Here is a tiny trained network, its code and every weight. The questions are about switching its units off for an input and a target symbol, where a switched-off unit gives its printed mean instead of its output.

import numpy as np


def w(rows, s, z=0):
    codes = np.array(rows[::2]) - 128.0
    scale = np.full(codes.shape[1], s)
    scale[-1] = z or s
    return codes * scale


def f(y):
    return np.maximum(y, 0)


def softmax(a):
    e = np.exp(a - a.max(-1, keepdims=True))
    return e / e.sum(-1, keepdims=True)


def log_softmax(a):
    a = a - a.max(-1, keepdims=True)
    return a - np.log(np.exp(a).sum(-1, keepdims=True))


def net(x, mask):
    ids = ['αβγζηλμξπσφψ'.index(c) for c in x.split()]
    T = len(ids)
    res = E[ids] + P[:T]
    u = 0
    for l in range(2):
        q, k, v = (res @ M[l].T for M in (Q, K, V))
        z = softmax(np.where(np.tri(T) > 0, q @ k.T / 4**0.5, -1e9)) @ v
        res = res + np.where(mask[u], z, O[l][:, -1]) @ O[l][:, :-1]
        u += 1
        y = f(res @ A[l][:, :-1].T + A[l][:, -1])
        res = res + np.where(mask[u : u + 8], y, B[l][:, -1]) @ B[l][:, :-1]
        u += 8
    return log_softmax(res[-1] @ U[:, :-1].T + U[:, -1])


Q, K, V, O, A, B = {}, {}, {}, {}, {}, {}
E = w([
[97,132,105],'α',
[101,140,145],'β',
[129,142,135],'γ',
[168,150,128],'ζ',
[105,119,104],'η',
[125,170,92],'λ',
[111,135,216],'μ',
[98,142,106],'ξ',
[134,100,96],'π',
[93,126,233],'σ',
[250,83,126],'φ',
[78,158,114],'ψ',
],0.019)
P = w([
[37,119,126],'0',
[254,180,139],'1',
[179,244,142],'2',
[135,102,176],'3',
[100,144,111],'4',
[133,161,116],'5',
[44,179,106],'6',
[109,165,85],'7',
[35,169,78],'8',
],0.0064)
Q[0] = w([
[190,124,140],'0.h0',
[122,254,138],'0.h0',
[42,118,96],'0.h0',
[129,219,69],'0.h0',
],0.0093)
K[0] = w([
[254,129,39],'0.h0',
[61,22,33],'0.h0',
[119,220,128],'0.h0',
[66,48,100],'0.h0',
],0.0058)
V[0] = w([
[54,251,180],'0.h0',
[120,131,49],'0.h0',
[180,102,118],'0.h0',
[78,142,102],'0.h0',
],0.015)
O[0] = w([
[202,147,194,254],'0.h0',
[131,2,200,81],'0.h0',
[60,133,113,109],'0.h0',
[242,48,156,115],'0.h0',
],0.012,0.0031)
A[0] = w([
[60,150,112,255],'0.n0',
[167,129,85,107],'0.n1',
[135,114,1,188],'0.n2',
[131,116,121,77],'0.n3',
[150,120,111,37],'0.n4',
[99,143,222,205],'0.n5',
[94,73,55,77],'0.n6',
[127,95,104,103],'0.n7',
],0.0097,0.0045)
B[0] = w([
[236,166,91,251],'0.n0',
[65,196,70,145],'0.n1',
[146,204,166,238],'0.n2',
[93,131,135,128],'0.n3',
[146,143,110,128],'0.n4',
[169,157,2,255],'0.n5',
[143,125,164,199],'0.n6',
[142,129,156,141],'0.n7',
],0.0074,0.0065)
Q[1] = w([
[147,114,61],'1.h0',
[160,153,157],'1.h0',
[140,126,138],'1.h0',
[7,75,153],'1.h0',
],0.014)
K[1] = w([
[139,169,159],'1.h0',
[145,111,192],'1.h0',
[116,132,119],'1.h0',
[96,165,8],'1.h0',
],0.015)
V[1] = w([
[115,30,80],'1.h0',
[80,129,178],'1.h0',
[123,209,98],'1.h0',
[115,138,254],'1.h0',
],0.0076)
O[1] = w([
[99,57,3,3],'1.h0',
[106,159,42,10],'1.h0',
[46,199,250,171],'1.h0',
[176,176,117,132],'1.h0',
],0.0056,0.0058)
A[1] = w([
[245,173,126,94],'1.n0',
[79,15,100,107],'1.n1',
[185,98,165,87],'1.n2',
[55,180,66,254],'1.n3',
[69,162,228,116],'1.n4',
[169,78,124,56],'1.n5',
[134,60,133,156],'1.n6',
[176,85,54,140],'1.n7',
],0.011,0.0069)
B[1] = w([
[19,115,129,254],'1.n0',
[174,194,121,132],'1.n1',
[2,109,97,162],'1.n2',
[166,36,213,175],'1.n3',
[188,93,18,185],'1.n4',
[62,116,150,140],'1.n5',
[134,82,110,139],'1.n6',
[190,146,81,160],'1.n7',
],0.0087,0.019)
U = w([
[113,94,73,65],'α',
[46,110,242,109],'β',
[88,135,201,161],'γ',
[119,131,197,116],'ζ',
[160,113,75,100],'η',
[81,80,120,108],'λ',
[117,220,102,60],'μ',
[92,94,96,104],'ξ',
[217,96,148,223],'π',
[117,225,86,102],'σ',
[228,141,253,254],'φ',
[63,90,140,149],'ψ',
],0.007,0.0055)

Each question gives the input, a string of symbols that net reads in full, and the target symbol t.
The units are the heads (4 rows each of Q, K, V and O) and the neurons (one row each of A and B). Each row of codes is followed by its name. A weight is (code - 128) times the scale printed after its matrix; where a second scale follows, it is the last column's (O, A, B and U).
mask holds one flag per unit, layer by layer, with each layer's heads first. A switched-off unit (its flag False) gives its mean, the last column of its rows in O or B, instead of its output. The means were averaged over made-up inputs and are rounded, as every weight is.
A unit's drop is (log p(t) with every unit on - log p(t) with that unit switched off) / (log p(t) with every unit on - log p(t) with every unit switched off).
The circuit of an input: a set's keep is (log p(t) with only the set's units on - log p(t) with every unit switched off) / (log p(t) with every unit on - log p(t) with every unit switched off). Starting from the 12 units with the biggest drops (on a tie, the unit counted first), units are removed one at a time, each time the one whose removal leaves the highest keep (on an exact tie, the one counted first), for as long as the keep stays at least 0.8.
units of the circuit, in order: the units of the circuit, biggest drop first
unit that matters most: the unit with the biggest drop
k most important neurons: the k neurons with the biggest drops, biggest first
top k neurons in layer l: the k neurons of layer l with the biggest drops, biggest first
drop when u is switched off: that unit's drop, to one decimal
input π φ π π λ σ, target π: top 2 neurons in layer 1	1.n0, 1.n3
input β μ ζ, target β: 2 most important neurons	1.n0, 1.n4
input σ σ ψ σ λ π, target σ: units of the circuit, in order	0.h0, 1.n3
input η φ η, target π: 2 most important neurons	1.n0, 1.n2
input φ α β, target φ: units of the circuit, in order	1.n0, 1.n3, 0.h0, 1.n2
input φ φ π, target φ: unit that matters most	1.n3
input σ ξ μ φ σ, target σ: units of the circuit, in order	0.h0, 1.n4
input φ η φ λ, target φ: 3 most important neurons	1.n3, 1.n0, 0.n0
input φ α α π φ γ β, target φ: 2 most important neurons	1.n0, 1.n2
input φ π ξ, target φ: top 2 neurons in layer 0	0.n0, 0.n2
input φ η β α, target φ: top 2 neurons in layer 1	1.n0, 1.n2
input φ γ α, target φ: 2 most important neurons	1.n0, 1.n3
input φ σ λ, target φ: drop when 1.n3 is switched off	2.3
input σ σ σ, target σ: drop when 1.h0 is switched off	0.2
input φ φ π ψ, target φ: drop when 0.h0 is switched off	0.1
